(in the rows, 128 means zero)
Both labels of each row
[161 209  76 141  47 154 112 109 103 129 132 115 119 104  96 154  85 170
 115 179 105  43 141 129 107 220 146  79 148 114 198 252 114 114 127 137
  78 157 160 133 118 196 159  96  10 151  76 121 137 101 134 134 102 117
 140  39 132 126 114  97 176 175 171 138 130 109 131 177 117 170 109 154
 162 126 159 110 145 126 117 146 135 115 252 132 133 120 223 142 209  80
 115 123 112 183  40 152 141 147  83 133 113 129 144 132 107 141 123 109
  91 129 110 128 165  76  86  89  97 226 150 118 167  70 159 200 132 121
 165 115  81  97 108 143 133  75 204 167  68 175 129 113  68 145 141  59
 165 144 162 185 138 159 138 115  76 132 182 207 135 202 147 179  71  70
 107 162 156 124 136 134 127 168 154 123 123 106  98 252 124 118 153  91
 106 113 174 152 125 127 124 112 163  82 141 195  99 118 118 116 123 103
 126] -> <15> D
[135 105  95 129  92 134 124 117 119 164 120 181 118 138 126 200 126 138
 145 150  94  41 129 135 148 108 134  99 157 135 132  90 159  79 116 154
 157 210 127  96  94 106  90 123 127 104 149 152 116 160 144 118 124 156
 116 205 136 132 125 188 172  97 132  95 125 101  99 155 130 109 145  90
 115 115 134 190 137 138 103 101 113 156 168 143 176 156 179 118 132 174
 106  96 170 134  80 104 146 158 152 145 102 126 137 135 130 119 147 136
 156 140 124 184 164  85 110 139 132 176  57 140 149  70 167 129 106 119
 109 137 136 112 119 129 150 111 128  86  76 147 116  25  82 121 149 144
 163 131 114 120 138 141 131 117 134 135 168 131 137 139 137 148 143 113
 169 159  96  57  85 106 146 120 142 142 130  95 116 138 113 113 140 135
 181 149 130 158 142 136 109 108 145  98 156 136 112  71 135 122  42  83
  93] -> <15> Y
[152 174 136 140 106 152 135 152 138 121 143 108 130 117  40 129 138 140
 146 128 114 128 140 129 127 143 140 122 113 153 173 204 134 116 105 125
 118 152 106 118  69 169 150 145 144 131 110 134 120  75 148 135 137 103
 126   4 120 118 123  86 108 142 129 121 143 157 122 127 124 125 107 104
 134 114 134 146 155 111 114  98 152 122 106 137 120 125 137 132 123 148
 139 168 106 142 119 101 120 126 119 147 146 142 132 134 106 121 127 115
 127 106 115 132 102 122 209  89 124 129 155  57 124 166 136 138 125 137
 148 169 129 146 125 158 104 123 134 140 118 117 120 127 139 141 145 186
 140 151 135 140 141 142 125 126 109  92 158 137 115 168 149 154  80 222
 123 152 127 126 162 168 146 173 129 118 104 148 107 173 121 120 127 114
 120 133 127 140 118 154 143 119 134 112 151 145 149 148 124 140 163 118
 167] -> <8> D
[126 141 155 139 112 110 112 130  96 132 146 164 139 132  92 123 151 128
 130 139 120  47 125 128 133 116 112 128 122 123 105 107 127  74 134 164
 150 174 106 115  67 123 122 145 148 117 124 150 126 113 145 121 130 111
  96 210 135 120 126 191 128 156 124 109 120 120 125 122  97 115 162  91
 134 120 144 156 137 126 130 120 132 156 103 136 151 124 132 120  96 180
 137 129 147 101 100  84 131 110 127 149 114 136 127 128 134 123 130 129
 139 133 139 163 117 114 133 146 133 153 127 110 111 127 119 120 111 114
  98 140 145 145 142 125 107 123 112 102 104 126 133 151 122 126 131 206
 125 132 108 117 128 139 114  94 144 117 140 106 120 110 103 168 170 166
 170 153 107 113 110 118 137 141 135 169 155 139 129  98 112 128 117 121
 170 136 104 127 135 122 138 120 137 111 161 158 133 103 115 130 154 117
 114] -> <8> Y
[181 200 123 120  91 125 119 135  90 128 138  78 134 109  76 141 150 146
 116 155 124  39  40 123 111 179 117 130 114 107 158 225 105  93  97 167
 105 179 123 121  80 179 148 126 134 142  93 134 130  88 144 113 112  85
 116  88 103 126 106 134 141 172 128 112 103 133 136 130 125 147 130 102
 129 115 161 130 161 141 130 130 128 129 157 132 138 118 195 141 141 110
 143 123 110 167  62 110 131 130  94 154 109 142 135 117 106 131 111 116
 105 121 125 156 126  94 123 109 125 186 162 113 150 129 128 165 120 122
 125 143 127 149 143 152  98 144 160 155  69 160 212 128 110 136 143 184
 138 159 139 142 128 145 120  87 103 111 139 144  99 147 110 171 150 194
 126 115 143 167 131 129 130 182 140 157 140 125 105 214 116 125 121 111
 135 134 149 141 128 138 129 121 144  80 154 136 128 128 117 116 197  99
 141] -> <8> D
[107 176 176 124 193 127 104 149 170 111 124 136 126 127  56 133 129 119
 116 113 135 211 125 125 112 113 132 156 111 116 120  93 105 166 145 202
 166 117 114 149 108 119 145 164 153 143 124 109 128  98 147 149 133  85
 126   4 118 120 131 103  96 123 143 149 129 161 156  90 113 113  91  92
 132 124 124 135 152 146 126 103 145 161  18 108  94 119  51 157  66 131
 147 136 140  99 206 113 115  88 139 128 168 149 117 156 127 104 124 147
 133 100 126  92  88 163 184 153 151  66 154  51 116 204  99 124 155 142
 150 119 171 166 142 156 135 154  96 124 179  90 115 120 132 141 137 188
  90 113 169  86 126 113 107 136 102 119  86  97  97 134 142  89 141 252
 128 114  99 186 212 125 136 114 112 115 141  90 135  37 136 134 109 160
  86  84  91 131 118 134 149 149 108 126 125 117 171  83 123 135 236 131
 207] -> <8> M
[140 128 138 125 108 114 128 130 103 169 137 145 142 127 105 115 160 120
 173 144 123  53 114 132 146 121  96 133 124 107 120 142 130  81 101 119
 133 184  95 112  71 105 134 144 156 139 102 142 131 112 139 110 139 117
 105 188 128 123 116 157 119 140 117  92 114 132 105 129 157 111 152  78
 124 119 135 153 131 132 144 130 155 149  90 122 146 120 143 126  84 168
 143 143 135 126 101  70 128 120 107 148 117 131 134 112 122 122 130 109
 114 131 126 156 128 128 160 101 131 133 127 103 138 146 126 132  95 126
  89 161 138 145 150 133 111  93 116  53  90 117 122 100 148 115 144 237
 115 131 116 106 128 146 120 107 144 112 146 110 113 102 107 152 159 200
 143 137 106 124 124 150 145 142 110 141 121 147 126 106 119 129 128 116
 165 163 105 142 118 143 116 145 121 108 155 129 126 157 124 145 135 112
 109] -> <8> Y
[126 141 149 100 106 104 121 119  99 178 149 156 144 138 104 110 173 121
 163 130 114  13 113 134 152 108 105 120 121 109 114 125 116  62  93 141
 148 191  98 116  59  92 121 136 155 102 115 123 128 104 138 102 132  99
  92 216 139 136  81 180 150 137 112 101 119 145 129 130 134  82 170  71
 125 117 147 162 155 124 139 114 137 173 105 124 154 129 129 134  73 167
 151  97 150 127  83  67 146 101 130 147 117 136  79 128 122 111 120 109
 117 123 122 177 130 125 117 142 140 113 114 121 147 141 119 134  86 123
  90 144 134 147 153 137 119 125 118 103  67 207 143 127 121 115 140 249
 110 158 103  99 127 143 117 107 154 111 127 105 111  89 108 151 195 210
 134 155  92 129 110 100 141 150 129 165  70 146 117  98 117 127 121 132
 181 170  95 135 122 139 118 118 125  84 152 131 128 145 141 139 153 112
 113] -> <8> Y
[117 149 140 120 119 128 123 121 123 155 121 211 132 146  72 108 150 111
 150 139 127  75 123 129 140  97 116 126 118 134 120  98 144  77 154 158
 149 169  99 118  63 102 114 144 133 110 125 150 117  97 150 120 140 133
 106 169 123 119 138 161 147 130 126  87 130 122 117 124 119 113 140  87
 115 104 120 161 131 119 126 111 149 163  79 129 140 143 124 114  91 181
 127 121 175 103 127  84 127 129 125 141 123 142 131 122 126 113 109 150
 146 127 138 162 131 128 150 142 133 127 112  98 115 132 134 109 123 123
 108 124 146 123 138 139 111 112  98  97 116 103 122 128 119 126 139 231
 120 133 122 105 129 117 126 109 120 145 124 109 117 122 122 142 137 174
 151 134 107  99 123 134 149 145 134 149 143 144 131  79 125 135 131 125
 166 125 129 133 125 142 133 113 125 126 142 127 135 113 131 130 141 123
 153] -> <8> Y
[118 101 183 132 187 122 154 163 169 155 114 154 132 177  79  89 176  97
 133 121 127 202 133 129 147  33 123 151  96 126  88  23 149 129 107 169
 178 159  99 127  64  57 110 161 159 119 162 137 122 136 156 123 155 136
 104 121 125 121 141 149  96 101 101 113 122 159 102  92 130  68 132  92
 135 124  99 173 129 127 135 101 157 143   5 114 132 144  48 110  17 221
 141 155 159  97 178  71 136 109 169 121 151 131 126 129 142 125 143 155
 175 112 136 114  68 160 227 151 145  82 102  95  91 193 115  87 109 132
 114 154 162 164 137 147 104 129  61  91 150  90 111 137 173 131 130 232
 103  94 116  77 122 107  98 111 163 118 105  26 125 108 140  94 147 252
 164 122  81  81 120 129 163  90 132 148 136 134 135   4 127 129 118 134
 144 135  90 106 141 139 135 125  97 143 156 109 174 115 142 142 137 128
 153] -> <8> Y
[ 95 142  84 137 102 133 143 110 131 150 122 170 127 134  98 103 116 140
 137 153 118  95 123 131 155  92 132 100 133  91 159  85 156  89 121 167
 158 191 123 103 108  95 106 114 137 128 154 147 122 146 155 119 113 152
 133 206 132 151 124 157 168 121 139  65   4 101 107 146 128 112 135 125
 120 113 124 169 133 128  90 124 138 151 160 146 149 149 150  92 113 177
 117 105 160 121 100 119 158 145 142 136  82 128 144 147 120 113 133 128
 154 136 126 153 135 128 119 158 126 176  91 128 131  87 132 113 210 127
 118 117 112  83 119 142 115 112  90  91  89 152 113 122 116 120 130 153
 148 135 117 119 146 131 115  97 145  99 150 115 132 139 147 150 110 123
 178 160 113  64  95 116 150 132 139 146 127 107 117 116 153 117 133 122
 166 122 135 131 132 142 130  90 133 116 154 130 109  68 130 117  65 140
 100] -> <15> Y
[108 154 157 124 160  93 124 141 105 138 136 152 140 132  84 111 193 106
 118 134 140 111 119 127 144  84 103 150 114 115  92  87 127  98 113 161
 180 173 102 112  74 106 121 144 150 115 118 142 104 119 150 119 130  97
  88 176 130 125 136 187 117 158 112 104 125 142 125  91 120 114 146  56
 124 110 132 154 148 161 134 103 145 148  45 117 118 125 130 133  56 175
 136 122 163  94 129  72 117 106  93 152 120 137 120 111 126 121 136 147
 145 122 125 139  88 130 165 178 142 129 135 103 107 175  88 107 115 124
  94 143 170 172 158 160 103 113  80 117 101 115 118 139 168 126 133 241
 113 154 109  91 123 120  94  95 145 116 108  68 128 111  96 130 194 239
 157 136  86 132 141  72 140 126 156 166 153 144 127  40 123 142 112 124
 162 151  72  90 128 115 167 118 114 109 153 140 150 106 113 144 196 109
 127] -> <8> Y
[139 149 163 124 127 121 106 139 111 137 152 100 149 125  80 161 155 111
 137 112 148 106 118 120 110 162 100 136 103 105 141 182 109 129 106 116
  98 107  99 158  88 142 161 149 131 141  87 110 137  83 100 107 134  86
 119  67 125 115 118  97 108 144 119 108 124 146 142 101 117 129 124  78
 136 123 131 114 142 129 147 139 152 130  86  85 109 103  91 144  97 117
 145 141  99 105 183 114 104 111 120 117 165 136 114 126 151 154 118 124
 102 106 117 121 120 252 147 111 142 117 183 104 125 190 125 141 114 120
 124 127 154 168 156 183 123 150 165 138 113 109 140 117 150 143 140 212
  94 141 148 120 126 142 127 140  96 104 106 129 129 112 103 140 151 225
 144 139 187 207 158 129 129 165 119 134 124 173 125 133 148 136 123 143
 103 144 104 136 112 143 138 143 127 113 128 126 158 182 122 149 225 102
 160] -> <8> D
[101 155 186 123 166 101 124 144 132 128  98 164 117 147  45 115 168 131
 100 128 127 184 116 125 135  67 120 150 108 125 120  70 140 108 160 169
 176 153 101 121  69 101 123 160 148 116 140 135 111 111 158 124 142 109
 116 133 126 114 130 151 110 151 115 119 142 145 124  75 125 102 108  85
 116 115 113 153 140 148 127 130 141 157  38 129 129 129  93 119  63 161
 146 136 166  85 157  88 139 100 151 127 134 137 112 132 150 123 137 146
 160 117 126 126  57 147 182 168 137 103 138  79  87 182 116  89 128 136
 121 134 178 139 141 162  99 129  67  85 170 104 121 113 163 128 114 233
 110 132 152  90 132 110  92 117 139 121 103  68 121 129 128 112 157 236
 142 163  85 123 115 119 131 118 138 149 157 146 132   5 132 140 115 148
 143 114  81 129 119 132 155 131 115 143 153 122 147  95 104 138 187 117
 164] -> <8> Y
[142 113 119 142 134 156 145 125 152 155 116 171 115 119 117  91  95 132
 136 130 113 170 130 130 146  70 137  92 124 140 125  65 174 108 145 106
 155 148 120 109 122  75 105 116 142 107 174 152 134 147 133 133 134 114
 132 184 137 130 132 132 131  87 135 114 140 116  86 140 136 132 116 156
 122 142 101 146 122 118 112 122 121 131 123 169 142 183 144  89 103 178
 113 147 151 128 168  88 146 155 148 136 106 127 131 143 129 100 142 145
 159 132 133 114 115 145 168 119 127 136  61 115 116 111 150  87 114 139
 131 139 101  73 100 126 135 109 105 115 144 140 120 117 136 114 116 118
 166 112 117 118 142 115 154 118 161 136 156 112 138 151 169 128  65  83
 147 134 113  28 106 149 142 111 126 139 104 117 127  83 125 118 140 120
 153 120 133 113 135 150 135 103 124 152 133 121 118 100 137 135  14 126
 148] -> <15> Y
[136  97 107 138 106 141  99 103 120 169 111 139 148 145 152  89 101 147
 138 136 123 114 138 123 153  93 140  99 147 165 148  89 174 122 143 115
 131 145 129 109 119  94  94 125 144 125 148 157 146 162 123 112 139 169
 137 238 131 137 124 148 144 106 137 118 130 111  94 160 147 117 156 148
 122 130 118 139 122 109 115 133 127 127 158 152 160 144 162  90 142 159
 118 127 130 149 121 127 151 142 142 131 102 118 123 132 134 127 133 145
 139 140 160 151 167 142 136 160 126 147  90 147 127  80 129  99 110 131
 135 134 101  79 131 102 130 100 108 107 123 122 124 137 123 113 118  99
 155 127 105 129 132 138 126 116 165 135 142 121 134 118 141 137  99  55
 121 143 138  40 106 149 108 115 143 148 108 125 146 117 100 115 131 115
 167 120 142 122 132 135 109 107 125 142 143 130 113 117 146 148  11 138
  93] -> <15> Y
[124 202 123 142  77 139 114 129 106 107 154 117 133 107  63 137 121 156
  84 152 123  59 136 123 109 177 137 110 128 107 154 220  93 107 121 170
  98 175 118 110  70 184 135 121 132 146 103 144  99 111 161 125 106  87
 125  37 140 130 122 125 119 199 157 123 141 144 147 140 129 151 122 107
 129 109 152 134 120 153  96 127 155 118 161 135 131 113 177 134 144 116
 140 114 116 152  80 110 124 110 102 140 141 142 150 128 105 130 123 128
 137 130 106 157 131  96 135 100 119 193 156  91 142  80 123 161 144 131
 145 118 111 147 144 141 111 107 160 144  86 151 118 133 100 137 148 135
 146 143 157 154 114 146 114 107  96 121 149 161 136 189 110 168 112 163
  99 168 127 133 138 141 130 148 145 140 146 127  93 215 121 121 140 112
 140 106 136 142  99 116 134 120 139  84 154 142 136 111 105 128 199 118
 149] -> <8> D
[136 199 138 146 107 136 130 143 149 139 133 119 124 119  25 123 149 164
 102 141 114 147 128 133 137 151 124 125 106 106 178 180 133 125 114 140
 131 180 116 123  64 129 150 134 147 141 118 128 128  79 150 143 136 104
 135  30 123 114 117  94 114 140 145 135 153 146 132 126 136 126 104 111
 108 119 125 149 154 142 109 117 162 130 105 126 119 121 141 122 117 145
 116 160 121 144 116  99 123 127 118 152 150 125 125 121  99 118 128 121
 131 111 119 122 106 118 204 101 121 146 155  53 124 166 145 115 124 133
 162 147 133 126 140 175 101 148 124 144  94 132 140 135 149 150 149 199
 133 115 141 133 151 148 104 117 108 118 138 107 136 181 165 146  76 241
 122 147 117 130 124 163 155 158 128 133 121 139 105 138 129 122 136 108
 135 117 124 144 126 149 146 115 140 107 151 131 147 119 109 130 177  92
 164] -> <8> D
[127 142  85 131  82 117 119  81 121 149 122 178 114 133 118 131 109 151
 178 132 117  52 119 135 133 112 124 122 145 142 152 113 150  69 133 132
 131 142 124 126 132 118 113 123 134 116 129 119 133 135 129 108 130 150
 122 252 139 138 132 147 193 114 151  95 130  85 111 154 114 133 142 128
 132 121 134 150 129  68 132 123 120 173 169 130 148 132 160 100 156 155
 109  97 144 128 110 144 143 145 130 148 113 123 149 123 133 124 138 124
 113 132 150 161 164 142  46 137 118 154 117 135 149  76 146 110 115 107
 103 107 115  61 123 128 119 115 107  83  92 139 127 125  93 117 123 153
 142 145  58 130 123 158 131 120 127 131 145 126 136 107 125 142 127  67
 166 142 139  96  98 146 117 173 138 124 119 114 135 115 112 134 144 108
 168 132 118 136 133 130 115  99 131 102 120 126 102 108 148 129  68 131
  93] -> <15> W
